[-25.0 -44.0]
[-10.0 -63.7]
[24.3 42.6]
[-26.8 22.7]
|
[-25.0 -44.0]
[-10.0 -63.7]
[24.3 42.6]

[-19.3 -57.9 -35.4 -27.5]
[-31.9 -58.6 28.1 -52.5]
[-17.8 -9.4 -24.3 -57.3]
[23.8 72.3 22.8 29.9]
|
[-19.3 -57.9]
[-31.9 -58.6]
[-17.8 -9.4]

[-79.6 0.0]
[-69.7 -76.4]
[-73.7 -19.9]
[-71.9 -48.3]
|
[-79.6 0.0]
[-69.7 -76.4]
[-73.7 -19.9]

[20.5 48.4 52.8]
[-46.5 -24.8 -29.4]
[-11.9 -7.9 -33.4]
[-66.8 -32.2 -43.3]
|
[20.5 48.4]
[-46.5 -24.8]
[-11.9 -7.9]

[-29.0 58.7 -7.4 -16.7 -14.6]
[-57.9 51.3 -15.1 17.9 -14.6]
[57.2 -17.1 22.0 -0.2 16.8]
[-13.5 -17.1 -2.6 18.8 3.6]
|
[-29.0 58.7]
[-57.9 51.3]
[57.2 -17.1]

[-29.9 -37.6 -33.4 26.9 44.3]
[-30.2 70.5 -29.2 25.2 -26.3]
[53.0 42.8 -41.7 -5.6 1.7]
|
[-29.9 -37.6]
[-30.2 70.5]
[53.0 42.8]
---
[-51.2 13.3 81.0 -35.0 11.8 -51.5 -31.1 -2.4 -26.3 24.0 -1.2 -2.4]
[21.1 -6.8 -42.1 16.1 -6.6 26.4 13.3 4.4 12.9 -11.8 3.9 0.9]
[-16.5 -1.2 -3.6 21.0 4.6 -3.4 0.7 -13.8 2.5 6.9 0.6 8.0]
[-2.0 1.9 -0.3 -0.4 1.9 0.1 0.3 -1.7 -0.9 0.3 -1.5 -0.6]
[-9.9 -0.6 -2.2 11.9 1.2 -1.6 0.7 -8.4 0.7 4.0 -1.0 3.6]
|
[-51.2 13.3 81.0 -35.0 11.8 -51.5 -31.1 -2.4 -26.3 24.0 -1.2 -2.4]
[-2.0 1.9 -0.3 -0.4 1.9 0.1 0.3 -1.7 -0.9 0.3 -1.5 -0.6]
[-9.9 -0.6 -2.2 11.9 1.2 -1.6 0.7 -8.4 0.7 4.0 -1.0 3.6]
[-16.5 -1.2 -3.6 21.0 4.6 -3.4 0.7 -13.8 2.5 6.9 0.6 8.0]
[21.1 -6.8 -42.1 16.1 -6.6 26.4 13.3 4.4 12.9 -11.8 3.9 0.9]

[-68.0 49.7 62.7 0.2 39.4 44.6 5.1]
[-42.9 30.9 41.5 -1.0 23.9 26.5 4.6]
[-69.5 55.4 69.4 3.3 43.3 51.8 8.1]
[-45.6 33.2 43.5 -1.1 26.0 28.8 3.6]
[-59.8 42.8 54.0 0.7 35.5 38.0 5.9]
|
[-69.5 55.4 69.4 3.3 43.3 51.8 8.1]
[-68.0 49.7 62.7 0.2 39.4 44.6 5.1]
[-59.8 42.8 54.0 0.7 35.5 38.0 5.9]
[-45.6 33.2 43.5 -1.1 26.0 28.8 3.6]
[-42.9 30.9 41.5 -1.0 23.9 26.5 4.6]

[23.6 -8.6 -20.7 -21.5 15.7 -4.1 2.4 6.7 68.3 -17.3 -36.6 -42.5 -14.7 -8.8]
[-5.8 -24.1 -25.6 17.9 -6.3 -16.6 -32.3 6.5 -65.8 -17.7 33.2 32.9 52.8 32.3]
[10.1 2.6 0.0 -53.7 12.4 13.8 8.8 -17.7 -4.7 0.8 6.9 39.1 3.3 4.6]
[-27.6 -2.4 -5.8 -42.3 -38.6 20.1 9.2 -36.2 35.7 -5.2 12.9 43.3 -17.8 -2.4]
|
[10.1 2.6 0.0 -53.7 12.4 13.8 8.8 -17.7 -4.7 0.8 6.9 39.1 3.3 4.6]
[-27.6 -2.4 -5.8 -42.3 -38.6 20.1 9.2 -36.2 35.7 -5.2 12.9 43.3 -17.8 -2.4]
[23.6 -8.6 -20.7 -21.5 15.7 -4.1 2.4 6.7 68.3 -17.3 -36.6 -42.5 -14.7 -8.8]
[-5.8 -24.1 -25.6 17.9 -6.3 -16.6 -32.3 6.5 -65.8 -17.7 33.2 32.9 52.8 32.3]

[-43.0 9.4 -20.1 1.5 20.4 -37.5 -9.5 -42.6 0.8 47.4 2.0]
[-44.8 13.2 -10.6 1.5 24.6 -35.1 -10.7 -31.5 -3.4 56.7 -9.8]
[-41.7 15.1 -1.2 3.3 28.8 -29.2 -12.3 -16.7 -7.5 61.4 -21.5]
|
[-41.7 15.1 -1.2 3.3 28.8 -29.2 -12.3 -16.7 -7.5 61.4 -21.5]
[-44.8 13.2 -10.6 1.5 24.6 -35.1 -10.7 -31.5 -3.4 56.7 -9.8]
[-43.0 9.4 -20.1 1.5 20.4 -37.5 -9.5 -42.6 0.8 47.4 2.0]

[8.5 -0.1 15.1 21.6 -16.0 -6.2 -25.0 -19.8 15.3 46.4 -23.1]
[-40.3 -70.2 -34.2 10.7 25.6 7.6 18.6 -30.4 -3.6 -8.8 35.5]
[-22.4 -57.8 -8.7 33.5 2.2 0.3 -19.2 -51.9 18.1 52.5 -5.0]
|
[8.5 -0.1 15.1 21.6 -16.0 -6.2 -25.0 -19.8 15.3 46.4 -23.1]
[-22.4 -57.8 -8.7 33.5 2.2 0.3 -19.2 -51.9 18.1 52.5 -5.0]
[-40.3 -70.2 -34.2 10.7 25.6 7.6 18.6 -30.4 -3.6 -8.8 35.5]

[2.3 57.2 73.1 34.6 -3.9 22.3]
[5.9 -37.5 -45.4 -35.6 11.0 -23.6]
[46.3 -68.6 -79.1 42.7 55.3 -69.2]
[-51.1 -41.0 -45.8 66.0 -45.6 -32.3]
[-47.4 -53.7 -72.6 39.5 -54.8 -33.1]
[24.3 41.3 52.3 3.9 21.2 13.7]
|
[2.3 57.2 73.1 34.6 -3.9 22.3]
[24.3 41.3 52.3 3.9 21.2 13.7]
[5.9 -37.5 -45.4 -35.6 11.0 -23.6]
[-51.1 -41.0 -45.8 66.0 -45.6 -32.3]
[-47.4 -53.7 -72.6 39.5 -54.8 -33.1]
[46.3 -68.6 -79.1 42.7 55.3 -69.2]

[-24.8 -33.8 -19.5 25.6 28.5 -14.1 -26.1 41.1 35.5 55.1 44.4 43.0 -42.1]
[28.6 31.1 16.6 -15.9 -13.9 12.6 29.6 -23.1 -20.4 -72.6 -33.1 -28.1 29.3]
[38.1 38.4 31.9 -35.5 -40.1 28.8 36.4 -36.4 -36.2 -39.3 -44.5 -39.9 36.1]
[33.5 35.4 23.6 -24.8 -25.5 19.8 33.5 -29.8 -28.0 -61.4 -39.3 -34.4 33.5]
|
[38.1 38.4 31.9 -35.5 -40.1 28.8 36.4 -36.4 -36.2 -39.3 -44.5 -39.9 36.1]
[33.5 35.4 23.6 -24.8 -25.5 19.8 33.5 -29.8 -28.0 -61.4 -39.3 -34.4 33.5]
[28.6 31.1 16.6 -15.9 -13.9 12.6 29.6 -23.1 -20.4 -72.6 -33.1 -28.1 29.3]
[-24.8 -33.8 -19.5 25.6 28.5 -14.1 -26.1 41.1 35.5 55.1 44.4 43.0 -42.1]

[27.1 -30.7 -35.2 24.6 29.8 -31.2 -31.1 -28.1 -37.3 -33.8 30.2 35.8]
[-4.0 5.6 3.8 0.2 -13.2 19.9 14.7 55.8 23.0 22.0 -24.3 -20.6]
[-14.1 20.2 27.3 -14.1 -5.4 18.6 19.3 -30.4 15.0 16.5 -11.6 -6.7]
[21.6 -24.5 -29.1 20.8 20.6 -20.9 -22.3 -5.1 -24.7 -22.3 18.4 23.5]
[36.8 -43.7 -54.3 36.2 29.1 -35.5 -38.7 19.1 -38.2 -35.9 27.4 32.5]
[-30.1 40.7 54.6 -30.8 -13.2 33.0 36.2 -62.4 27.7 29.6 -19.5 -14.5]
[-14.6 21.7 31.8 -16.7 1.6 13.0 16.4 -69.3 6.1 9.0 -1.6 3.8]
|
[-30.1 40.7 54.6 -30.8 -13.2 33.0 36.2 -62.4 27.7 29.6 -19.5 -14.5]
[-14.6 21.7 31.8 -16.7 1.6 13.0 16.4 -69.3 6.1 9.0 -1.6 3.8]
[-14.1 20.2 27.3 -14.1 -5.4 18.6 19.3 -30.4 15.0 16.5 -11.6 -6.7]
[-4.0 5.6 3.8 0.2 -13.2 19.9 14.7 55.8 23.0 22.0 -24.3 -20.6]
[21.6 -24.5 -29.1 20.8 20.6 -20.9 -22.3 -5.1 -24.7 -22.3 18.4 23.5]
[27.1 -30.7 -35.2 24.6 29.8 -31.2 -31.1 -28.1 -37.3 -33.8 30.2 35.8]
[36.8 -43.7 -54.3 36.2 29.1 -35.5 -38.7 19.1 -38.2 -35.9 27.4 32.5]
